Rows are numbered. After the first six, each row is followed by the numbers of the five nearest rows among all rows above it, by straight-line distance, nearest first.
(in the rows, 100 means zero)
0: [102  44 118  97  77 103 127 122 112 110 106  97  75 110  42  95  50 140
 122  97  73 127 156 149  69  93 103  94 100 113 102  84  68 111 119  99
 119 109 118  85 110 109]
1: [112  55 119 102  76 116 110 121  94  95 107  79  76 108  39  88   0 136
 122  75  97  91 182 122  59  87  93 102  56 112 107  81  77 115  85 112
 134 120 103  75 110 101]
2: [ 86  58 119 102  84 135 132  66  32 101  92  85 104  90  48  96 155 119
 133 109  64  97  85  84  58 106  54 117  75  99  89  92  90 134  60 105
 124  97 129  67 110 104]
3: [105  31 120 106  70 103 122 120  45 106  97 116 108 115  55  71  79 119
 121 116  74 100 118 128  45  98  64  74  89  86  97  98 101 113  97 101
 126 115 118  74  96  88]
4: [112  49 111  88  68 101 102  80  58 102 108 100  69 100  80 119 148 114
 130  90  91 104 104 102  60  77  57 108  82 104 106  88  70 105  47  98
 114  90  94  71 124 113]
5: [117  68  82  71  75 145  99  35 132 117 107 106  92 126  45  94 169 140
 133 118  81 106 100 105  86  90  74 101  69  96 115 119  75 118  39 118
  98  93 109  92  99 103]
6: [108  17  87 120  88  88 145 145   0 103 112 112  96 128  52  91   4 121
 138  94  60 118 166 103  51  84  96 103  95 122 124  72  98 107 101  90
 136 106 113  57 110  77] -> 3 1 0 4 2
7: [101  47 118 102  94 115 130  92 116 101  95  76  75  96  41  77  61 116
 137  93  67 117 165 105  41 101  75 112 104 104 120 106  79 104  87 106
 145 110 126  76  65  78] -> 0 1 3 6 4
8: [109  21 118  94  78  92 118  91  66  92 107 112  92 111  70  87 132 124
  95  89  88 112 126 123  70  95  77 112  69 107  94 101  58 104  58  77
 118  97 115  79 127 113] -> 4 3 2 0 5
9: [108  16 135  90  90 111 129  96  34  87  88  99  87 102  40  92  87 118
 127 105  68 121 104 108  74  83  33 130  78 112 104  99  65  91  90  98
 116  94 131  95 113 103] -> 8 3 2 4 7
10: [102  79 120 108  76 107 139  59  92  77  99  95 101  95  50  97 165 106
 136 103  84 108 106  83  72  85  70 113  56  98 105  82  88 127  49  91
 119  71 103  71  77 106] -> 2 4 5 8 9
11: [ 95  19 133 112  95  94 112 112  51  96  88  95  95 107  46  83  96 111
 144 110  70 104 132 116  61  86  96 109  93 112 105  96  91 116 105 104
 128  91 116  63 120  96] -> 3 9 8 0 7
12: [ 80  18 127 109 104 104 124 117  29 102 117 103  98  90  53 112  17 127
 135  82  90  97 150 113  60  93  76 103 100 106  97  91  82  97 116 107
 147 101 118  88  91  86] -> 6 11 3 1 0
13: [100  41 111  97  84 118 114  62  70 109 108  83  99 107  42 106 130 121
 146 106  72  94  92  77  68  80  58 109  64 111 111  96  63 156  51  79
 100  83 126  83  92  98] -> 2 10 4 8 5
14: [ 98  65 115  78  53 121 107  79 139  83 105  91 108 116  46  87 143 132
 121  73  84 115  81 126  81  76  47 125  55 115 105  93  58 107  55  85
 115 103 121  94 105  99] -> 5 10 8 13 4
15: [130  58  88  86  74  94 111 105  70  87  97 126 100 109  61  86 111 133
 118  80  62 121 115 117  62  64  60 115  75 118 107 107  77 111  70 114
 136 100 121  87  92 119] -> 8 4 9 3 11
16: [107  93 116 108  74 116 120  77 127  88 108  86 102 123  53  93  82 121
 106  95  62  96 132  96  66 116  72 127  65 102 100 102 104 102  67 112
 104  93  84  73  91  79] -> 7 10 14 15 8
17: [107  47 119 102  83 103 126  90  80  87 104  76  88 117  36  85 111 133
 143  98  82  95 125 114  66  89  55 123  54  93 116  87  83 132  83 109
 114 105 118  85 102  92] -> 13 11 9 15 8
18: [123  88  96  87  79 116 119  53 127  87 123  76  98  98  46 103 123 116
 127 114 104 108 100 101  72  90 102 143  57  92 106 106  58 108  32  76
  97  94 121  74 103 113] -> 10 14 5 13 16
19: [107 107 122 107  81 120 133  51 165 105 112  95 104 112  58  72 168 130
 135 118  81 111 109 101  55  66 108 126  71 101 104  79  75 118  43 102
  99  80 101  82 105  74] -> 18 10 5 14 16
20: [100  35 129 108  63 113 133 104  42  90  90  81  93 102  21  90  35 136
 108  89  69 120 187 112  63 103  92  82  75 105 112  94  79 111  85  95
 120  84 103  77 110  99] -> 1 0 12 11 3
21: [ 94  28 111 107  91 110 124  90  27  93 111 101  67 108  38 103  90 100
 138 105  83  92 142 113  65  81  69 127  67  88  99  99  72 103  46  88
 120  99 126  81 116  83] -> 9 17 11 8 4
22: [107  83 111 113 100 104 113  98 152  96 114  69 104 103  32  88  51 144
 122 103  88 125 163 116  61 107 104 124  86 121  93  95  94 122  91  90
 111 118 117  67 113 109] -> 0 16 7 1 17
23: [101  22 140 135 102  97 114 162  48  93  87 116  96 102  80 101  70 103
 147  86  59 100 117  88  54  98  59  99 124  95 116  86 109 102 102 115
 138 115 103  69  83  79] -> 3 11 12 6 9
24: [113  58 109  98  74 132 117  68  93  82  76  91  75 124  44  82 136 114
 133 108  76  90 123 116  70  82 105 122  69 108 105  85  88 122  54 100
 117  98 101  81 116  93] -> 17 10 4 8 13
25: [112  55 132 132 103 124 115  80  59 102  97  68  93  78  42  91  79 128
 144  99  79  87 117  78  32  98  80 134  90  93 102 102  93 136  92 106
 129  79 108  59 136  92] -> 11 17 2 21 13
26: [107  47  97  84  78 107 136  89  21  93 107  96  96 102  53  91 153 131
 114  86  79 127 108 115  55  80  61 127  44 100 105 108  59 121  59 108
 115 112 108  78 111 106] -> 8 4 15 2 17
27: [112  92 128  98  77 105 106  64 164 112 100  95  99 124  22  99  61 122
 134  95  98 111 139 114  65 101 104 109  69 101  79  79  74 128  74  87
 104  94  99  94 101 111] -> 22 16 18 0 24
28: [108  84 114  96  69 126 121  81 123 112  90  89  84 117  63  84 118 101
 128 109 101 108 131  98  49  92 118 118  75 105 105  81  89 121  54  99
 107  93  92  75  91  95] -> 24 16 19 18 27
29: [122  70 126  97  72 137 124  71 107  90  92  74  84  57  62  61 129 117
 135 130  83  93  98  89  46 105  84  99  72  92 101  94  75 116  48 103
 108  84  99  79  83  92] -> 28 10 24 18 13
30: [105  39 122 100  83 126 112  85  74  80 102  99  81  95  46  76  58 113
 141 124  79  98 136 112  51  87  78 104  76 130 121 109  96  95  74 109
 119  93  96  83 116  91] -> 11 17 21 7 3
31: [114  71 110 106 102 110 134  54  76  92  93  84  78 112  50  81 161 135
 113 108  79  94  97 108  64  74  40 129  57 111  96  89  79 128  45  71
 108  85 105  88 106  79] -> 10 13 24 17 2
32: [120  14 141 134  79  94 131  96  32  84  96  80 107 108  42  90  71  97
 136 100  56  74 155 125  46 104  65  92  84 120 113  98  93 104  84 103
 151  93 124  77  78  93] -> 11 3 30 20 12
33: [109  35 102 101  68 103  91  97  78  94 100  97 113 108  51 102  58 119
 113  97  82 103 117 120  61  81  72 106  79 131 105 109 105 109  73 103
 116  94 108  51  98  97] -> 30 11 3 15 17
34: [109  26 131 116  75  93 125 134  67  97 117  73 101  99  48  67  14 123
 115 104  72 120 150 101  69  94 133  85 114 138 124 104  50 112 112 110
 138  85 100  65 109 100] -> 20 0 12 11 1
35: [126  84 100 103  67 136 100  45 165 113  98  69  96  97  48  91 106 132
 130 101  62 118 120  94  47  86 101 124  80  91  98  90  73 132  49  81
 104  87  94  79  90  86] -> 28 19 18 27 16
36: [ 98  32 118 119  72 117 129 139  85  83 102  98 104 101  44  75  16 110
 120 106  77 117 151 111  53  71  95  74  99 104 123  99  89 106 108  97
 145 100 106  78 120  63] -> 34 20 0 30 12
37: [114  40 100 110  89 126 119 123 148  73  88  86  91 123  38 108  27 136
 110  94  74 118 173 136  82  88 103  94  86 125 113  92  74 109  86 105
 115  94  98  80 103  82] -> 0 1 22 36 7
38: [102  18 143  93  85 100 138  85   0 119 114 127  76 100  65  92 107 142
 115 133  90  92 118  96  49  93  33  99  79  89 114  92  87 128  77 117
 151 102 124  91 102 101] -> 3 9 21 2 26
39: [112  38 121  96  65 101 102 114  94  86 106 102  83 100  59  94  84 124
 137 107 101 113 141  90  67  72 114 105  74  98 111 100  79 113  97 113
  90  89 109  74 108  86] -> 11 30 33 17 28
40: [ 96  65 119 116  80 126 111  63  91  94  93  85  83  76  74  84 111  99
 130 101  70 101 107 108  46  90 118  94 105  94 102  94 108 113  53 108
 131  79 112  81 103  66] -> 29 28 24 30 25
41: [100  64 105  82  76 110 156  62  88 106 112 118  76 118  56  90  84 131
 121  98  82 108  89 133  70  84  43 117  45  98  85  96  59 110  55  74
 116  92  97  65  98  98] -> 31 17 8 14 15
42: [102  74 116 102  70 117 132  53 107 109 113  67  97 117  66  94 169 112
 154  89  85  92 106 104  55  82 101 105  70 101 104  75  66 135  85  98
 110  89 104  57 114  91] -> 10 24 28 19 13
43: [102  82  78  48  72 107 123  80 140 105 106 107  99 141  42 109 129 128
  73  87  97 133 104 134 109  84  59 129  38 100  90  72  23  89  65  65
  89  96  94  89 107 110] -> 14 41 18 8 5
44: [114  35 142 121  76  94 107 124  82  91 120  69  89  88  54  85  10 114
 162  94  88  86 190 126  50  67 122 101 100 115  92  92  80 117 100 112
 125 106 114  75 102 101] -> 1 34 36 0 12
45: [124  48 106 108  57 121 140 104  86  98  99 124 103 124  36 104 115 135
 112 108 104 126 137 126  75  86  81 123  54  90  88 105  78  89  69 114
 117  96 111  97 111 114] -> 8 15 17 24 39
46: [110  41 112  97  81 114 128 124  46  97 111 115  94 106  42  97  68 127
 133 105  79 100 122 142  52  85  93  98  51 108 112 101  85 113  88 111
 122 108 126  83 109 114] -> 3 11 30 33 17
47: [ 97  14 130  95  94 115 116 113  43  85  74 101  87 109  53  83 124 125
 120  98  75 100 104 108  51  81  69 109  58 108 117  78  92 126  71 104
 138  75 112  83 107  85] -> 11 17 9 8 21
48: [ 94  41 104  85  73 115 133  95  35  82  96 115 103 144  16  98  71 151
  88  80  72 109 111 146  98  55  97 107  65 116  54 108  50  93  69  86
 128 122 108  79 134 118] -> 46 8 45 15 41
49: [108  28 155 143  97 107 104 117   5  97 111  90  89  93  91  95  47  99
 151 128  53  85 148  61  29  91  84  75 107 118 115  91 138 120 101  95
 161  81 112  56  95  76] -> 23 32 11 12 6
50: [ 95  32 134 101 101 113 132  85  38 111  94  79 107 111  46  75  70 132
 145 102  74  98 110  94  59  88  91 114  57 100  98  96  93 142  63 100
 110  95 110 100 104 114] -> 17 46 11 47 25
51: [117  71 101  80  86 146  99  29 159  89  92  90 100 114  69  96 168 113
 119 115 102  95 103 105  53  86  95 133  77  85  98  97  67 131  17  91
 100 109 103  71 104 115] -> 18 5 19 35 28
52: [110  87 104 101  96 140 124  60  68  96  89  90  98  98  51  97 180 108
 151 106  73  97 102  66  38  98  45 100  51  84  99 101 114 140  17  93
  97  76 109  75  95  67] -> 10 2 31 13 29
53: [116  99  96 100  72 111 124  42 150  93  94  84  91 124  55  86 167 117
 131 119 107  90 105  87  79  98  97 114  73  92  94  80  90 106  31  77
 115  76 112  59 103  99] -> 19 51 18 10 28
54: [129  35  98 122 104 122 103 115  85  85 104  83  98 101  46  73  88 105
 143 129  39  93 138  80  44 106  94 101 112 101 106 114 104 134  77 116
 137  93 126  62  92  92] -> 11 7 25 30 40
55: [104  38  98  94  68  88 127  92  68  94  93  80  96  97  41  91  81 120
 104  81  85 119 114 116  70  78  54 119  62 101  84  86  61  92  93 105
 109  99 114  74 107 103] -> 9 17 33 8 15
56: [125  38 115 110  59 106 126  77  75  85  96  81  78  95  54  87 155 128
 132  99  53  92  95 110  65  96  79  92  66  90 116 101  79 139  71  80
 108  90 113  90 103  99] -> 13 17 24 10 31
57: [116   0 123 110  90  92 144 158  30 100  87 104  80 106  46  76   0 123
 112 114  56 107 179 108  75  77 105  83 101 112 119  87 104  99 126 101
 141 103  99  76 117  58] -> 6 36 34 12 20
58: [107  55 119  97  62  98 144 100  53 104 118  99  91 115  18 104  27 133
  97  85  90 130 155 136  67  77  90 103  69 110  82  95  65 109  94  92
 103  95 116  65 114  96] -> 20 0 55 46 1
59: [121  54 108 129  88 124 109  87 126 111 110  71  95 102  43  88  55 109
 136 104 122  99 165  89  50  80 134 106  80  92 134 109  85 136  55  91
 101  81  93  63  98  99] -> 28 39 22 27 30
60: [116  50 101  51  48 121 143 100 109  81 109  88  84 153  21 101  14 149
  76  89 103 122 171 166 106  68 126 125  90 121 104  93  30 107  76 100
 104 106  83  65 127 120] -> 58 37 0 1 48
61: [108  65 124  81  89 125 129  28  62 111  84  92  91 114  59  93 195 121
 128 110  85 105  96 111  51 102  60 125  59  99  97  88  67 123  14 106
  88  89 101  69 106 101] -> 31 52 10 2 4
62: [120  48 129 115  73 110 116  99  93  74 107 100  88 111  59  88 105 124
 130  96  74 106 109 102  67  93  39 128  89 111 100  98  81 133 103  98
 128  96 126  83  99 109] -> 17 15 9 55 11
63: [ 98 106  77  55  76 110 108  82  87  92 115  99  81 141  43 106 140 119
 115  93  76 126 104 115  84  81  67 112  34 118 102  86  50 105  53 116
  98 126 124  89 114 131] -> 14 43 26 15 18
64: [121  60 129  92  78 102 124  87  51  82 130 113  82 120  49  78 139 121
 116 100  53  86  98 113  59 105  64 109  83 114  89  95  64 105  82  88
 133  97 122  69 117  97] -> 8 62 56 4 17
65: [112  21 139 159 120 128 101 134  66 109 101  61  75  54  74  88  96 101
 185 126  60  65 138  48  20 102  98  93  99 109 109 114 126 115  63 109
 165  78 126  72  81  71] -> 49 54 25 23 40
66: [107  37  87  86  66 120 117  76  45  93 121 134  77 122  53  85 116 135
 129 110  89  94  85 118  63 104  36 127  49 127 112 110  67 105  59 101
  99 103 131  58 107 111] -> 26 64 41 8 4
67: [123  60 122 100  89 101 128  78  85  73 114  88  74 105  38 103 130 108
 135 117  60  95 109  87  48 114  68 109  79 101  98 110 110 125  62 100
 118  83 144  80 109  85] -> 56 17 64 62 2
68: [ 98  22 125 114 101 124 110 119  89 100  95  75 101  96  29  84  60 131
 148 114  60 109 125  88  68  87  95  94  83 115 108 120  96 135  78 108
 125  91 116  69  78 107] -> 54 11 50 30 33
69: [103  71  93  85  76 122 140  75 102 115 116  86 102 101  56 106  82 143
 114 103  83  91 111 124  77  67  77 101  75 102  90  77  60 103  60 110
 115 104 110  85 101  94] -> 41 55 17 45 16
70: [103  35 112 103 103  93 115  86  51  85 100  77 102  93  53  91 117 113
 143 111  70 110 108 103  45  90  83 144  80 118 126  99 116 138  64 105
 114  93  89  78  90  96] -> 17 47 50 11 67
71: [ 90  26 122 112  76 134 107  97  48 105 113  91  96  99  31  92  74 107
 149  91  39 104 119  79  54  88  97 107  99 121  84 107 100 125  74 107
 125 116 119  62  85 100] -> 68 11 54 50 33
72: [ 94  40 101  84  78 117 128 111  75  93  97  83  91  99  59  92 141 124
 130 110  80 117 104 108  66  80  76  86  82 105  87  73  70  99  70  89
 145  84 106  81  99 106] -> 47 4 8 56 64
73: [110  40 142 101  92 115 148  54  69  93 106 119  77  88  44  82 180 112
 144 100  82  85  75  89  48  89  61 110  69  96 112 109  93 127  60  79
 116  98 106  88  95  77] -> 56 31 10 2 13
74: [115  26 113 124  78  98 138 133  39  90 102  83  96 100  57  87  70 123
 161 100  53  74 133 122  58  80  75  85 103 110 106  91  88 103 105 129
 144 109 129  78  99  85] -> 32 11 3 46 23
75: [112  75 130  76  74 107 118  67 103  93  75  97 105 123  32 107 120  95
 139 105  63 113 104 101  61  91 123 115  74  96 100 105  92 117  62  98
 130  83 119  75 110  98] -> 24 28 67 40 10
76: [100   5 115 131  98 104 104 124  67  91 101 106  78 103  73  89  74 119
 134 115  62 102 122  83  56 101  98  97 107 106 111  87  98 114 102 110
 132  79 103  62  91  80] -> 11 23 54 68 74
77: [ 86  74 103  97  69 105 118  93  94 101 108  87  88  97  77  99  87 131
 144 108  94 117 135  89  56  53  72 105  98  83 107  74  99 119  81 100
 120  94 115  71 106  92] -> 39 69 17 28 72
78: [114  71  82 103  73 119 113  86 138  86  97  93  93 115  29  95  59 120
 139  85  97 107 147 117  79  88 116  99  85  93 103 105  69 112  76  89
  96 103  85  76 100 110] -> 27 59 22 37 39
79: [ 78  55 116 105  85 120 126  68  42 104 123  84  91  93  38 100  38 128
 106 100 103 116 146 109  69 110 109 104  75 120 112  97  72 110  56  95
 125  80 109  72 115  89] -> 20 58 30 21 33
80: [119  59 127 111  79  99 116  79 112  98 102  95  93 103  33  81 135 144
 121  97  67  88 114 100  62 108  69 105  69  98 108 101  73 105  56 115
 124  94 121  71  87  86] -> 17 67 56 24 29
81: [115  10 123 100 104 106 116 105  46  91  85 101  78  75  71 106  95 131
 139 100  73 107 109 102  52 109  79 104  93 110 126  83  93 116  75 107
 132  95 117  69  83  96] -> 76 47 11 70 9
82: [ 97  18 129 103  90 119 138  77  24  99 110  99  87 117  83  92 118 122
 120 101  89 104  70 113  71 107  73 112  47 125 102  95  77 115  41  94
 129 101 114  77  97  86] -> 47 26 66 8 2
83: [117  24 123 117  88 111 130 129  23  91 105 105  90  87  61  81  17 129
 138 119  64 112 141 120  47  82  77  86 112 115  97  85  91 112  91 109
 150 106 108  66 107  87] -> 12 74 6 36 57
84: [ 98  21 127  95  81  96 114 100  84  90  78  88  83 100  49  81  53 110
 119 109  80  98 131  96  55  83  93 100  72  93 108  87  76 109  60  98
 114  81 110  68 106  93] -> 30 39 33 11 68
85: [ 92   0 132 112  90 109 128 110  28  85  90 103  80  94  50  81 100 128
 148 111  37 115 123 122  60 100  69 102  92 106 101 113  90 109  95 110
 135 102 124  65  91  80] -> 11 81 74 3 76
86: [ 98  54  96  85  70 116 150 136  54  94  94 109  97 122  48  88  21 144
 106 100  85 118 173 136  73  71  68  93  83 126 101  91  63  94  93 115
 120 115 113  70  92 106] -> 58 20 0 1 46
87: [112  40 115  96  71 112 128 114  70  85 101  95  87  92  54  93  56 123
 123 109  83 113 149 117  74  88  67 109 104 124 101  75  73 125  86  97
 109  91 116  79 114  93] -> 84 30 0 33 11
88: [117  53 110 105  91 126 125 110  80  93 103  80  81 100  34  88  50 126
 135 107  74 122 146 127  67  83  90  90  80 124 105  94  83 111  98 124
 129  93 118  83 118  96] -> 87 30 0 46 68
89: [110 101  96  92  73 118 118  78 166  91 103  80  73 124  39 101 133 129
  90  91  69  96 101 110  47  71  76 131  81  92  96  95  75 100  78 101
 122 103  95  71 107 124] -> 35 14 16 28 18
90: [103  62 128  75  63 107 106  33 105  78  88  95  93 122  37  96 155 110
 141  76  72 104  74  84  64  84  80 114  80  88 103 104  74 115  61 108
 100  91 116  89 114  94] -> 75 10 24 42 14
91: [107  53 122  97  72 131 111  66 123 114 107  95 102  88  44  83  85 140
 118  94  88 125 114 102  50  88  87 135  63 108 119  98  79 116  41  96
 102 109 100  92 103  84] -> 35 28 69 16 80
92: [101  47 129 136 112 110 120 108  80  87  90  78 104  83  63  86  99 107
 142 124  58  89 119  91  27 102 104 103 101  92 110  92 120 122 104  95
 131  95 128  81 102  98] -> 54 11 76 25 40
93: [ 94  79 128  66  81 112 111  55 110  95 102  81  91 107  47  82 191 108
 121 117  76 100  85  78  52 100  74 112  77  96 107  94  85 132  33  84
 119  85 101  91 121 118] -> 90 10 61 53 51
94: [116  25 133 109  76 115 124 110  22  75 124 113  67 108  45  75  59 128
 131 104  69 108 128 112  56  93  75  83  95 118  98 107  81  90 101  95
 125 100 130  60 113  72] -> 83 85 3 11 74
95: [117  95 126 107  70 119 100  79 110  81  92 114  80  98  41  96  92 128
  87  84  87 114 116 111  72  86  78 112  80  88 101  79  80 106  71 106
 116 107  90  79  97  99] -> 16 91 80 69 28
96: [126  55  94 111  93 110 114 100  83  75 107 108  69 111  48  85  60 109
  98 115 104 111 144 110  71  86  51 109  77 103 110 102  77 138  64  96
 110 112  99  66  96  93] -> 87 33 30 84 95
97: [ 92  47 104  84  81  87 115  73  39  84 117  89  85 111  27  89  79 115
 130 112  99  99 118 118  63  79 101 110  88 105  97 101  88  94  74  98
 116 114 109  96 100 112] -> 21 46 30 55 50
98: [109  38 131  95  73 111 120 113  64  90 109  99  94  99  42 126  68 144
 131 110  85  94 151 117  57  74  55 109  70 104 120  78  88  96  95 105
 142 105 106  59  97 107] -> 46 87 33 88 30
